Each row is followed by its tier, which names the range that a hidden value of the row falls in. A new part has a new value, new ranges and new names.
[  68   21  174 -119  104   96  -61   20 -115   -7  -76  -34  117  -24
  -31   64   89 -219  187  369   62   88 -159  143   92 -105  -19  215
   67   18  -76  104   15  -39   -7   55  -78 -260 -260   88   58  -29
  -31 -140  -62 -170  -68   17   68   63]  G
[ 123 -113  -26  225 -170  -89   15   98  110   13    2  -21   -6  -65
 -193 -119  -44   91 -213 -541 -112  -85  111   80 -439  123 -277   82
  -81  291   80  -50  -18  206   76 -117  103  105  240   18  -92   77
  -31 -160   28  243  125  -19 -167 -168]  X
[ 211   90  -45  146  -89   21   68  124  200  262  342  -15   77   70
   72 -142  -17   24   61   64  -75  139  180   25 -122  200 -157   71
  121  308   25  200  -50 -104   90 -100  -72   66  165   89   78 -157
 -178   67   84  -25  100   86 -134 -140]  T
[ -18   81   27  -13   27    2  -52 -118  105   98  183  -94    3   69
  -36 -132  -92  -55  -25  166  139    5 -122  -84  130  166   96    2
  160  152 -226  112  -78  -45 -150 -117  -64   27  -68   47  -44   13
   18   81    3  102    8  105   51   10]  P
[  41  -52   56  -78  -45   60  -55   21 -114 -149   26   55   11  -14
   45  139  -81  -90 -116   43   95   -5  -51   -2   44    0   10   97
    4   -3  -79    4  -83  139   49   44  -23  -22 -215  -66   -9  -58
   43  -37  -19   26   21  -48   78   61]  B
[  67  165  147  -34  154   14   10    7  147  107   92 -100   81  118
 -125 -286   54  -80  220  238  164  143  -72  177   58    3   21   30
  137  175 -102  138   53  -73  -12  -50  -65 -173   17  190   59   22
 -215    2  -73    8  -60  185 -153   25]  G
[  28  -63   51  -26  -31  -84 -133   35  -24  -42 -333   54   16 -212
  125   23   57  193 -139 -215  -75  -68    7   36  -58   60   -5 -125
 -168   64   47 -139 -145  248  172  121   70  200   70 -220  135   11
   92 -178   40   19   54   65  -40  144]  X
[ -74   62  112 -135  154   12 -119   41  -45  -58 -267  -17   58  -96
   46   58  100  -22   49  173   81   14   -1   -7   92  -18  145    2
  -90  -10  -30   38  -10  116   43   54  -79   97 -189 -181   41    5
   95  -56  133  -10  -68  108   -4  135]  H
[ 118  -18  -87  200 -141   53   44  125  240  216  443 -109  135  124
  -65 -106   28 -109   19   -6  -49   62   66  -19 -214  163  -85  175
  153  416  -39  207    8   54  -57 -155 -150  -40   56   40  -44  -34
 -120   47  136   66  118   64  -57 -128]  H
[  53  -24  -98   49 -128   80  124 -208   21  -73  144  -77 -198  219
   10  156 -268  -96 -415 -186  270 -128   34 -216   72  226   15   76
  162   -9 -249 -149  122  -37 -167  -84    4   89  -56    6 -254  -76
    8  168  106   72   76  -42  -16  -98]  B
[  63   73   12   63    7   55   73  125   -2   26  146  -57  134   91
  -53   56   69 -191  143  253  141  109   52   13  -74  -20 -128  277
   78  105   19  196  102   11    9 -100 -115 -120 -133    3  -46  -82
  -60  -65   73  -28  -91  -50  -80 -158]  B
[ 150  -99  110   55 -112  -69  -25   21 -153 -223 -139  101  -88 -121
 -190  -15 -142   22 -230 -427  -16  -94  -35  181 -287   -7 -306  108
  -89   51   -4  -95  -99  186  129  -43  184  -40   38  116  -82   62
    8 -209 -181  209   79 -119  -55 -127]  B
[ 125   24 -114  124 -137   15  143  -75   50  -58  355  -50  -15  193
   -4   -4 -147  -43  -99   24  227   -1  -78  -36   85  130 -155  118
  214  117 -147   32   14   53   -9 -105  -15  -80   38   64  -68  -80
 -108   25 -141  105   25 -112  -72 -136]  T
[  16   40  -81   98  -85  -44   31    9   41  -22  141  -41   77   57
   38    1    7   -4  -37   46  190   -9  -69  -65    2   83  -48   69
   85  132  -80   61  -35  194   13  -84  -62   17   -5 -130    5  -24
    5  -59    8   98  -34  -29  -54  -74]  N
[ 106  -74  -16   52 -195  -80   22  -82  -68 -195 -137   77 -158  -17
   80   95 -163  131 -407 -430  102 -127   48  -61  -79  129 -138  -67
  -63  -18  -68 -238  -72  217   79   30  144  137   92  -94  -83  -37
   58  -59  -45   96  114 -101  -61  -59]  T
[ -17   86   92  -38  113   63  -92  248   -6   37   12    2  192  -65
  -30   39  169 -169  202  277    5  117  101   40 -140  -56   52  197
  -56  161   57  290   -5  118   70  -61 -198    4 -253 -130   29  -35
   19  -34  239    9  -61  102  -12  -21]  P
[ 101  217    1   20   81   -4  228   20   51  -94  230 -100  170  302
   33 -118   97  -81  358  519  473  234 -137  155  323 -128 -142  139
  231  -19  -23  101  176   39  112   11  -74 -354   18   89  129 -126
 -301 -105 -311  -92 -235  -97 -274  -63]  M
[ -86  104  144 -105  184   -9 -112  101 -113  -16 -238  -19  159 -125
  -37   38  138 -111  209  343  125   76  -50   38   12  -96   35  153
  -72  -27   25  168  -11   68   36  -26  -80   -2 -244 -126   64    4
  105 -174   84   -2 -195   49   -1   22]  N
[  17  145  144  -30   32  -49    0    5   88   -3   26  -55   34  113
  -33 -158   56  -82   92  188  192  126   17   -2   49   12   -5   14
   49   88  -83   96   17   21  -69  -57  -44 -120  -49   62  -64   -5
  -53   12  -21  -33  -47   48  -83  -71]  B
[ -15   34  163 -108    2  -61 -173  214 -153 -194 -288  140   95 -209
  134  146  191  -15   45  108  -58   61  106   -8  -79  -97   -7   30
 -236    5   92  112 -161  311  159   69  -70   54 -250 -269   27  -29
  192 -126  124  -60    8  -41   67   10]  B
[ -12   37  -69   81  -19  -18  132 -246    8   82  147 -173  -43  171
 -117   -8 -268  -69 -122  120  335  -22 -129 -162  158  179 -139  187
  219  -67 -166  -36  107 -221 -218 -179   96   32   25  127 -133  -63
   37  -68 -143  137 -169 -133  -53 -163]  M
[  55  105   22  106   18  -65   87   33   97    0   96  -77   73  117
 -162 -211   -2  -18   65  -26  259   59  -44  117 -112   11 -133   87
   89  146  -30   58   71  103   38 -118   13  -93  115   78    2   33
 -164 -105  -90  163 -104   39 -229 -119]  N
[ 117    9  117  -57  -29   56  -76  -43   68  165  391  -17   57   40
  -15 -157 -181  -91   78  298  -55  151 -101   23  149  134  -50   84
  181  169 -137  198 -204 -216  -87  -57   -4  -92  -95  255   52 -100
  -44   39 -202   10   64    2  143   29]  M
[ 101  166   84   34   98   58   92  205   60  -45  117  -42  143  144
 -102  -71  186 -194  264  253  170  164   81  170  -96 -109  -85  212
   66  171   22  234  161   97   94  -70 -175 -236 -106   54  -20  -35
 -211  -10   70  -36  -63   59 -201 -128]  P
[   6  -11  -68   36   21   65   57 -131   52   80   54 -142   11  108
  -38   31 -106  -62 -112   34  231  -62 -117  -49   83  124   42  108
  156   54 -149  -66  109  -32  -86  -42  -24   34  -16  -15  -12  -23
  -48  -35   42   58  -69   61  -65   41]  H
[   1  171  232 -106  128   -3 -109   79  144  118   50  -88  150   48
   -1 -208  224 -148  337  488   16  218  -20   45  129  -29  101   22
   50  198  -77  261  -38  -37  -99  -20 -168 -206 -163   76   16   11
  -36   29   24 -168  -14  142   21   35]  H
[  92   21  103  -34   13  -39  -88   61  -62  -84 -199   50   39 -143
   55   11  115   44   33   13  -63   -1  -40  117  -20  -12  -77    4
  -72   92  -11   20 -104  174  140   57  -11  -20  -39  -71   77    8
   28 -134  -27  -41   59   22  -15   34]  H
[  -8   97    7    6   43  -10   -3  115    8   73   27  -22  130   -9
   78   49   37  -25  109  269   98  121  112  -88   27   50  -41  130
  -12   35   66  167   -5    5   44  -59  -77  120  -92 -134   45 -127
   57  -58  102    6 -115  -26  -59  -70]  M
[  33  144  266  -95   49  -66 -114  121   76  -22   35   29   67    5
  -44 -229  100  -76  187  230    3  204   76   63   -7  -33  -14  -20
  -47  148  -21  216 -127   41  -15  -42  -50 -132 -117  104  -39    6
  -12   20  -52  -28   27   58   -2  -45]  T
[-104   60  154  -61   14  -57  -87   38   20 -169 -137  -67   21   23
  -52   31  161 -140   39  163   71   44   53 -144   39  -30   43   63
  -94   62  -64  103   26  181 -157  -63 -105  -72 -241 -120 -245   74
  196    4   99  -18    8  -62   59  -78]  X
[  75   31  145    9  -69 -129   50   76  -58 -321 -156   58   12   66
  -85 -104   44   30  -38 -196  263   58  -27  181 -100 -152 -193    2
  -88  -14   43 -122   15  349  153   49  111 -207   47   10  -21   46
 -106 -203 -241   86  -54 -116 -208  -68]  T
[  31    3  115  -83    1   81 -110   77  -64  -45  170   21   93  -24
  -14   62   11 -207   81  290  -11   73  -70    3   35   -9   22  176
   54  123 -107  224 -122   52  -41  -41 -129 -125 -315   17  -39  -33
   64    7   13  -13   38  -14  168    6]  N
[  42  -39   95  -78   -2    1 -130 -114  -46  119 -186  -13    8 -123
   96   16  -54   22 -114   31    7  -41 -141    1   60  106   57  -24
   20   31 -121  -91 -131  -24  -25   74   48   60  -45  -28  118  -24
   69 -122    7  -89    8  105   86  142]  P
[  87   21   57  109  -23  -76  -32  184  -65 -101 -171   43   70 -151
 -119   11  137   -8   24 -168  -72  -25   74  124 -329  -31 -240  163
 -128  169   89  112  -22  248  148  -99  -13    7    1  -77  -42   54
   44 -195   73  119   26  -41 -109 -186]  G
[  72  251   57   39  131  -36  151  -32  167  -25  290 -161  152  285
 -124 -331  133  -98  405  473  392  191 -241  206  266  -77  -77   74
  285  164 -150  188  120   34   -4  -91 -109 -404   55  205   66   28
 -307  -43 -313   15 -155   38 -233  -61]  G
[  55   -2   94   56  -97 -136  -32   45  -52 -384  -25   67  -51  -22
 -190 -113    5   26 -119 -314   92  -74  -99  135 -157  -55 -184    3
  -67  141  -91   -1 -109  431   83  -89   54 -131  -13   10 -153  158
   25 -105 -210  291  103 -119  -62 -124]  G
[  26  -17   48 -113   76   54  -30 -114 -197  -60  -88   11  -20  -74
   18  156 -204  -34  -72  187  121  -16 -119  -15  204   51  -67  147
   48 -165  -80  -20  -58 -124   22   15   78   80 -176   20   41 -109
  100 -121 -133   50 -107  -99   75   52]  M
[  51  -26   83  -47  167   98 -109 -121  -39  346  -66  -92   48 -159
 -149  -75 -199  -67    4  122  -43  -31 -160  100  -47  158  -16  176
  121   74 -104   66  -58 -357  -59  -73   71  128  -35  192  140  -23
   -6 -151   25   70 -100  193   51   92]  P
[ -84   23    7  -30  115   77   36 -252  -93  -27  -92 -169 -109   84
 -201  130 -201 -201 -178   89  283 -140 -141 -146  110  121   27  229
  146  -99 -255  -32  174 -177 -263 -167    4   44 -208   64 -251   38
  130    0   72  138 -125  -19   40  -86]  G
[-116  -15  100 -112   82   38 -165  115 -103   53 -119   -5  179 -137
   30  127   40 -131   70  280   68   64  -14  -79  -26  -32  113  166
  -84   -9   36  142  -83   70  -12    3  -82  101 -308 -199   71  -47
  175 -144  167    6 -155   38  111   93]  B
[ -25   96  -11  -32   48  -15  -27 -123   47  209 -270  -93   11  -15
  231   76   48   54  -91  148  180  -21   11 -169  140  170  152  -66
   31  -23  -98 -103   45  -56  -56   51  -42  199   19 -211   93  -93
   65  -32  241 -186  -88  167  -56   80]  P
[ 125  -40    6   92 -125 -106  -12   51  -56 -258 -154   82  -60 -100
  -21   12   31  129 -190 -383  -19 -115   -7  110 -172   27 -201  -27
 -101  129  -17  -94  -89  375  186   -2   64   27   96 -100  -42   64
   20 -133  -77  155  141  -77 -101  -80]  H
[ 138   -3   63   30   14    0    5  -35  -58   88 -164  -24   40  -71
  -25  -20   -9   -1   -8  -24   54  -14 -106  159  -81   30 -154  109
   46   56  -27  -61    4  -26   85   23   71  -58   69   72  120  -26
  -83 -215  -63  -57  -46   50  -92   -5]  P
[  58  127  243  -32  -22 -142 -106  190  -15 -125 -100   92   43 -101
  -18 -109  147  -14  141  109 -117  170  184   16 -118  -39 -187   29
 -173  111   82  221 -151  133   44  -76  -12  -54  -93   13 -108   -9
  124  -58  -37   -8   65 -102    0 -197]  M
[ 116  -69   71   68 -231 -116   -8   14  -62 -207 -232   88 -112  -41
   59   81  -12   69 -337 -442   32  -80  108  -29 -226   49 -183  -33
 -145   41   -5 -202  -57  300   66   35  115   20   69 -100 -128    5
   75 -112   13   -6  138 -110  -64 -127]  B
[  85  222   77  130   95  -59  133   14  311  255  182 -217  142  244
 -169 -418  142  -62  311  233  243  198  -20  144  -28   42  -98   65
  201  278  -43  150  184 -111  -78 -140  -65 -232  230  229   30   26
 -304  -45  -68  -26 -120  167 -315 -133]  H
[ 100   -2  154  -12  -78  -62  -73   64  -19  -80    4   68    3  -54
  -42  -97  -38   -2  -48  -82  -28   63   24   76 -111   18 -144   24
  -53  111   -9   47 -148  107   55  -19   62  -53  -25   77  -24   -5
    9  -83 -112   56   72  -42    1  -58]  T
[  34   51  130  -96  192   64  -46  -20 -237  -19 -100  -12   71 -137
 -159   84  -89 -163  190  384   57   44 -146  114   87  -51 -185  314
   51 -103  -28  189  -23 -212   29  -89   37  -59 -247  144   21  -49
   78 -207 -144   57 -185  -92   66  -65]  T
[ 119  106   95    5  -14  -97 -102  -18   39   60  -72   58  -44 -140
   73 -147   10  128  -22  -20 -109    4   12   35  -12  160  -84 -115
  -13  173  -93   86 -211   25   75  -50   25  110   91   18   49   -7
   35   -6  -15   19  124   95   -1  -50]  N

Part 2:
[-105 -136  -14 -150   30  -20  -85   43  167 -243  153    2  106   89
  116 -275   56 -107  -34  -76   -4  -11  111  -38   17   87   80  -76
  108 -278  -50  204   40  -99   14  -69   54 -167   59   64 -125  162
  -80  102 -221   -1  135   71 -121   96]  j927
[-136  -63   42   26  -20   31 -181 -239  -34   12   60   47   88  206
   66  336 -247  -51 -100  -58  112  139 -143   79 -185   -7  252   42
  -50  222  368  -77   44  210  167  384  -86   17  -76   -3  109 -179
  -12 -150  131   91   -5   37  235   87]  j927
[ 242  -29  103    0   97   99   37  116   95  -77 -140 -104  -55  -82
   39 -357  206  -79   51  142    2   44   29   89  238    1  -74  -89
  164 -213  -77    8 -131 -215  101 -183   30  -31  221  222  -90  162
 -132  180 -221  -29  215   47 -118   22]  j265
[ -55   14  -36    8 -243  -14  -32  -12  -48  131   29  -46  -10  -11
  -50  129  -91   32 -152  -17   28   44  -64  -35  -68  -81  -15   65
   34  173  161   39  109   61   14   67   58   69    7 -189  -83 -244
  107 -102  132   -3  -64  -58  -78   55]  j113
[-110  -51  -45    8 -119   94  -55   -1    0  -24   43  -56   38   22
    4  -29 -130   -4 -165   88  135  158  -11  128  -48 -105  120 -105
  -48  140   84   93    0  196    8   62   21  119  104 -214  -14  -77
   60   43  -37   -6    3   77  150  127]  j730
[ -58   64  -82   66   -6   56 -136 -152 -224   44   80  -79   38   83
   98  262  -83   -5  -98  -84 -136  100 -172   12 -126 -128   93  -34
   20  193  100  -30  -48  143  -80  231  -15   29  -30 -139   18 -165
  127 -121  141  -12  -57  110  113   29]  j113
[  43   80  -16  -81   29   94  138  241  193 -121   58  -89   26 -150
  -55 -400  135  -87  -23   82   31   51   30  124  210  -19 -117 -278
  213 -241 -124  236 -164 -126  -92 -218  -53  -76  170  -33 -155  269
   95  236 -326    9  122  165  -64  -58]  j113
[  54    8   16   57 -299   40    2   37  -57   56  -19  -60  -65 -125
  -43 -107   41   54 -201   88  -11   49  -10  -65   40 -126  -26   41
    2   85  -14   51   76  -16   36 -150  121  133  153 -210 -149 -138
  110  -61   44  -64   20  -24 -210   48]  j927
[ 237   32   99 -172   48   51  107  124   31  -45  -37  -61  -72 -177
  -47 -199   25   33   29    6  -26  -13  -81   48   95  -53 -197 -253
  282 -181 -125  -16   46 -253  205 -274   14  -28  124  166 -136   -8
 -222  114 -141 -111   64  -67 -125  100]  j730
[ -30   29  -21  -58  369   80   31  127  145 -285   73 -119   46  112
  126 -199   68 -171  129  -46   62   59  -86  324   89   95   24 -351
  204 -142   30   76 -177  -79    8  115 -121 -184   74  233  -35  289
 -111  143 -335   26  211  233  283  -59]  j113
[   7    1   38   28   28   38    7  122   67  -19  -60   37  -18  -14
   -7 -189  157  -59   69    1  -55  -46  -13  -43   74   22  -39   14
   27 -116    5   -8  -56 -104   -1  -75   83  -29  112  197  -41   69
  -86   34  -50  -10  178   29  -54   26]  j286
[-181    2  -19    6  112   -2  -27   46   39 -103   75   60   39  142
   35   69  -51  -49   59 -132   71  -32  -97  126 -145   58   86 -141
  -28   70  162  -30    6   88   76  192    9  -44  -33  140   36   20
 -101 -105  -12   31   89   90  310   24]  j286
[ -59  -26 -100  -13 -201  -80   53  129   46  -44  119  -94   -2  -52
   -5 -210  120   28 -114  -44   -1  -81  129  -34  -31    7  -47  -67
   51  -76  -72  250   41    3  -65 -132  112  -23   64 -206 -196   45
  204  -31 -103   44  -29   83  -99  -53]  j113
[  -4   92   89   28 -334  124  -47  -15  -38  115   44  203   57 -179
 -115  -62   40   39 -190   18 -106   11  -31 -302   46 -160    6   84
  -65  -89  -22   32  -46    8  -16 -203   92  106   61 -167  -62  -28
  135  -65  151  -40   33    4 -283   69]  j286
[ 139  -41  -46  339  -60   -5   62  134  -50   87 -221 -233 -141  110
   68  -68  221   21    7  145  316  -50  128  380   17   46    9  -13
 -151  289  217  -61 -143  175  153  200  168  157  105  -26  -26   32
  107 -170    1  115   50  107  429 -171]  j265
[  93  -46    1   66 -284   24   22   74   -9  106  -76  -74  -50 -110
  -55 -162   69   63 -162  140   83   34  105  -14   41  -97  -34   45
  -33   44    4   74   31   33   63 -147  149  151  158 -184 -111  -97
   96    6   19  -16  -14  -33 -108   58]  j265
[ 138  151  193  -74   80  118   36  -28   84  -61   33   59   21  -38
  -39   97 -106  -76  -19  -47  116   63 -250  169   83  -10  -22 -265
  241  -21  201 -109  -75 -142  297   80 -176  -73  -28  181  -19   79
 -121  -57  -79   12   98   49   84  -44]  j113
[ -34   84  144  -95 -210  114  -95 -115  -55   -4  198  398  197  -52
  -56  207 -174  101 -158 -196  112  -85  -28 -178 -211  -98   80 -184
 -111 -133  109 -112   14  116  348  -46   91   51 -193  -74   46   23
 -121 -237  252  -71 -102  -30  149  140]  j927
[  22  190  123  -52  -69  148   15   21   27   -5  102  188   80 -145
  -98  -29   -7  -32  -73  -58  -69   15 -167  -93   68 -111  -19 -201
  101 -138  -17   14 -146  -66   49 -108  -75  -14    4   18  -20  151
   45  -20  -20   -8   63  115  -63   -8]  j286
[  33 -153  -76   -5  369    8  -81   75   44   47 -223 -158   -7  215
  131  -10   66 -129  277   31   -4   64    3  151   24  110  -59  141
   93  -38  227 -160  -20  -70  -18  234   78 -103   85  434   83 -169
 -355  204   16  -41  182 -112  181  166]  j113
[  49    9   34  -63 -319  -14   -8  -59  -48  132   61   21   15 -110
  -98  104 -144  106 -219   -2   58   33  -20  -77 -107 -125  -11  -37
   48   79   81   54  132   51  169  -66   46  108    6 -226  -83 -206
   89  -94  113   -3 -156  -77  -96   91]  j265
[-145   89  -24   11   32   21   30  179   33 -100   71   29  -12   53
   -9  -75   34  -53   20  -98   45  -68 -129  155  -33  -19   -7 -246
   23   81  -20   29  -29  -11    0   57   56   -6   34   91  -31  122
  -59  -77 -109  -23   95  124  210    3]  j467
[  74 -120 -100  198  -36  -86   -7   97  -35 -154  -41 -350 -145  116
  202 -316  323  -51  -44   54   36  -66  141  216   85   78   48  -23
   28   83  -78  194  -68  -16  -48   28  145  -19  180  -72 -206  148
  198  -90 -249   99  134  212   21 -166]  j730
[ 132  205  134   66 -123   95   52  -74 -127  -24  140  228   48 -238
  -76  -47  145  103  -91 -110 -208 -112  -78 -232  -67 -112   24 -215
  -27 -219 -153   10 -202   11  116 -235  -29   34    1  -46  -36  235
  222 -189   50   59  -10  230  -17 -155]  j113
[ 101   -2   46    3  209   76   41  107   65 -159  -58  -97  -36   26
   70 -176   76  -72   79   41   79   45  -61  248   74   31  -16 -227
  119  -59   30  -52  -78  -95  150    9  -10  -38  138  223  -35  122
 -182   77 -190  -37  177   90  194    9]  j927
[ -95 -145   62  -24  208   94 -212 -195   59  -54  -35   65  127  224
  115  126 -151 -139   51   19   36  186  -76   45  -71   40  251   87
  -26  -14  292 -101  -50  115   98  309  -86  -55   26  251  171  -66
 -198   92   21   59  150   33  192  184]  j927
[  25  133   48   27   53   96   25  -36  -68 -141  140   32   45  -24
   26   63  -55   21  -84  -78   71   24 -140  196 -101  -71   87 -391
   36   40   25   -8 -132  106  186   71  -88   23  -14  -52    1  166
   64 -135  -78   28  -12  229  345  -82]  j927
[-26 -56  13  94  -4  71 -71 -15   3 -61 -31 -39   9  83  72 -54  27 -49
 -51  57  84  77  -5 109  -5 -11 121 -14 -59  68 124 -13 -53  90  70 107
  46  48 100  13   0  10 -11 -28 -26  16 117  88 142  36]  j927
[  19   24   72  -62 -140  -14  -14 -101   37   17  131   63   82    8
  -39  146 -150   31 -137  -80  163    3  -32   68 -129  -13   86 -184
   73   19  179   72    0   99  252  105  -81  -10  -98  -95  -15   17
   94 -132   -3  127 -121   70  157  -25]  j265
[ -75 -117  -38   50 -395  -74   19  164   66  170 -128  -88 -127  -45
 -106 -133   35   38 -140  111   84    0   71  -98   30  -28  -90  297
  -45  185  137   56  267  -42  -11 -109  244  144  175 -140 -175 -349
    8  -39  114  -61   61 -220 -308  135]  j286
[ 262   70    1   61  -34   -4  144    6 -217  196 -122 -106 -132 -219
 -110   58   19  208    6   60  -93   -9  -67   41 -149 -147 -128 -174
   38   94  -64  -94  -20   74  159 -140   23  185  121  -14    0 -189
   58  -40  100   11 -151   13  189  -12]  j730
[ -34  169   29  161 -283  -30  -65    0 -259  137    8   11 -133   57
  -10  323  -23   59 -142 -163  -16 -124 -291   36 -115 -145  -32  -26
  -31  456  101 -173  125  -10  123  184  168  143  -76  -70  -65 -226
   24 -454  254  -81  -48  -31   37  -18]  j467
[  25  -84   85   17   21   74  -80  -23  154  -54  -48  -32   54  117
   58  -92   -3 -133  -34   89  195  106   20  156  104   55  123   -6
   57  -29  220   36  -92    8  138  149  -42  -42   68  106    5   95
  -51   64 -130   93  146   64   75   31]  j265
[  33  165   54   56  -16   37   83   37 -184  -24   56  137  -62 -139
  -67   86   27  141    4 -148 -131 -116 -188  -44 -193 -102  -51 -244
  -53   53  -69 -164   16   18  178 -114   72  104   18   69  -12  -38
  -56 -241  138  -85    2   72  199  -23]  j286
[-18 -23  67  -5   0  48 -78 -91  34 -60  52  40  67  79  44  63 -78 -47
 -63 -27  89  62 -58  72 -58   4 133 -81  22  10 173  -7 -33  64 164 141
 -47 -19  -3  43  19  23 -21 -59 -20  59  49  77 136  31]  j927
[  33  108 -105  -76   85  -99   70   89  -88   -6   84 -207  -75  -26
   16   20   45   -7   37 -141 -199  -51 -177   86  -45  -39 -147 -219
  289   49  -99  106   31 -147  -94   23  -42 -103   27   41 -131  -53
   81  -19 -121    5  -54   91  -22  -69]  j286
[-145   60    0   36 -124   -8  -44   54  -22   92   33  116   18   52
  -65   90  -26   -8  -29  -90    4  -69 -106  -23 -107  -61   40  -42
  -61  130   69   -1    3   70    4  110   77   54  -24   44   39  -25
   14 -131   79   34   -9   39  119   50]  j467
[  39  155   80   20  141  109   15  -70  -35  -95  106   71   63  -26
    9   84  -23  -31    1  -87  -32   36 -186  103  -49  -37   77 -296
   86  -46   72  -32 -196   50  119   95 -162  -47  -23   81   41  177
   68  -79  -64   75   48  233  257 -110]  j113
[ 109  160   93  -29 -106  145   53   44  -67  -72   83   87    0 -234
  -61 -147   58   45 -126   -6 -141   24 -130 -100   65 -162  -63 -226
   91 -135 -168    4  -70 -105   65 -278    9   56  120  -74 -112   86
   37  -19  -34 -113   68   96 -146   12]  j113
[ 135  245  108   21  -60  141   84   40  -63   -2   78  110   13 -225
  -93  -73   97   23  -69  -42 -136  -22 -168  -64   76 -138  -73 -268
  112 -125 -115    6 -202  -79   43 -185  -68   20   47  -20  -60  188
  140  -61  -37   -5   39  181  -40 -112]  j286
[ 176    6   83  162 -277  -52 -106 -259 -202  247  -84  -85  -83    5
    5  299  -20   65 -171   19  -78   37 -116 -109  -82  -87   83  236
   13  261  234  -85   47   53  157  176   -2  106   -1 -103  -26 -292
  222 -268  237  124  -98  -27 -148  -68]  j927
[-108   35   68   38  -41   13  -26  123   90   46  -54  106  -19   81
  -66  -31   21  -84   42  -26   74  -59 -126   68   10   -5   31  -42
  -16  102   94  -36  -18  -36   55  111   58   24   43  229   47   60
 -110  -60  -36   38  120   26  107   54]  j467
[ 138   59   66   61 -150   73   26   28  -33   -2   -4  -11  -25 -131
  -19 -149  118   26 -116   54  -23    4   -6  -27   72  -86  -21  -85
   40  -61  -52   36  -79  -47   86 -152   52   63  117  -74 -104   71
  103  -43  -36   -8   49   83  -95  -40]  j927
[ -81   11  -16   41   20   21  -82  -85  -84  -48   64  -47   10  126
   78  197 -109  -23  -61  -85   42   60 -151  129 -131  -22  105  -84
   16  195  197  -60   35  103   99  238  -15    8  -26  -17    1 -120
  -11 -154   63    4   21   67  206   23]  j113
[  34  200  115    7  314  125  -10   46  -25  -80   19  168   50   38
   13   35   73 -103  184 -145 -108  -68 -268  107   10  -29   12 -333
   97 -103  -32 -147 -264  -92   82  114  -96  -92  -31  427  135  296
 -172  -37  -90   18  147  210  310  -41]  j467
